Below are the code and all the weights of a small trained network. Each question names an input and a class and asks about switching units off, where a switched-off unit gives its printed mean instead of its output.

import numpy as np


def w(rows, s, z=0):
    codes = np.array(rows[::2]) - 128.0
    scale = np.full(codes.shape[1], s)
    scale[-1] = z or s
    return codes * scale


def f(y):
    return np.maximum(y, 0)


def log_softmax(a):
    a = a - a.max(-1, keepdims=True)
    return a - np.log(np.exp(a).sum(-1, keepdims=True))


def net(x, mask):
    res = np.array(x, float).reshape(1, 4) / 4 @ E
    y = f(res @ A[0][:, :-1].T + A[0][:, -1])
    res = res + np.where(mask, y, B[0][:, -1]) @ B[0][:, :-1]
    return log_softmax(res[-1] @ U[:, :-1].T + U[:, -1])


A, B = {}, {}
E = w([
[158,103,59,124],'x0',
[109,56,164,92],'x1',
[206,119,153,178],'x2',
[174,171,119,6],'x3',
],0.012)
A[0] = w([
[236,148,125,164,152],'n1',
[201,193,146,102,175],'n2',
[85,89,103,152,104],'n3',
[105,185,102,166,14],'n4',
[211,69,80,165,118],'n5',
[59,100,77,152,62],'n6',
[191,157,168,98,138],'n7',
[133,102,37,99,143],'n8',
[113,194,113,144,124],'n9',
[91,137,87,125,152],'n10',
[80,158,176,248,217],'n11',
[185,51,130,33,104],'n12',
[91,220,207,93,216],'n13',
[186,200,121,109,254],'n14',
],0.014,0.0031)
B[0] = w([
[201,96,32,143,209],'n1',
[198,194,51,88,208],'n2',
[169,157,161,88,171],'n3',
[102,168,201,128,160],'n4',
[119,80,66,165,195],'n5',
[164,177,112,121,177],'n6',
[163,154,119,57,190],'n7',
[134,169,108,172,186],'n8',
[127,162,149,93,166],'n9',
[160,139,121,127,160],'n10',
[79,148,144,249,250],'n11',
[113,174,190,119,228],'n12',
[179,67,122,112,210],'n13',
[187,184,69,94,212],'n14',
],0.013)
U = w([
[183,228,111,106,72],'0',
[149,67,188,64,211],'1',
[145,66,84,172,191],'2',
[7,150,230,167,1],'3',
],0.012,0.00078)

Each question gives the input, the list of numbers given to net, and the class t.
The units are the neurons (one row each of A and B). Each row of codes is followed by its name. A weight is (code - 128) times the scale printed after its matrix; where a second scale follows, it is the last column's (A, B and U).
mask holds one flag per neuron, in row order. A switched-off neuron (its flag False) gives its mean, the last column of its row in B, instead of its output. The means were averaged over made-up inputs and are rounded, as every weight is.
A unit's drop is (log p(t) with every unit on - log p(t) with that unit switched off) / (log p(t) with every unit on - log p(t) with every unit switched off).
The circuit of an input: a set's keep is (log p(t) with only the set's units on - log p(t) with every unit switched off) / (log p(t) with every unit on - log p(t) with every unit switched off). Starting from the 12 units with the biggest drops (on a tie, the unit counted first), units are removed one at a time, each time the one whose removal leaves the highest keep (on an exact tie, the one counted first), for as long as the keep stays at least 0.8.
units of the circuit, in order: the units of the circuit, biggest drop first
unit that matters most: the unit with the biggest drop
k most important neurons: the k neurons with the biggest drops, biggest first
drop when u is switched off: that unit's drop, to one decimal
input [2,7,-5,1], class 3: 3 most important neurons	n2; n14; n1
input [1,-1,7,0], class 2: unit that matters most	n5
input [4,-5,0,-7], class 3: units of the circuit, in order	n11; n4
input [-2,2,8,0], class 2: units of the circuit, in order	n5; n1; n12
input [4,0,-1,0], class 2: units of the circuit, in order	n2; n14
input [-1,5,-6,1], class 1: units of the circuit, in order	n11; n2; n14
input [6,7,2,-1], class 2: 3 most important neurons	n5; n11; n2
input [4,7,-3,-7], class 3: units of the circuit, in order	n1; n2
input [8,3,7,1], class 2: 2 most important neurons	n5; n1
input [8,-1,-3,-1], class 2: 2 most important neurons	n2; n14
input [7,7,-6,-7], class 0: 2 most important neurons	n6; n3
input [-8,2,2,2], class 1: drop when n14 is switched off	0.1
input [8,-4,6,-1], class 2: drop when n5 is switched off	0.4
input [-5,6,7,-6], class 3: units of the circuit, in order	n11
input [-6,-4,0,-2], class 3: drop when n12 is switched off	0.0
input [-3,2,-8,1], class 1: drop when n13 is switched off	0.1
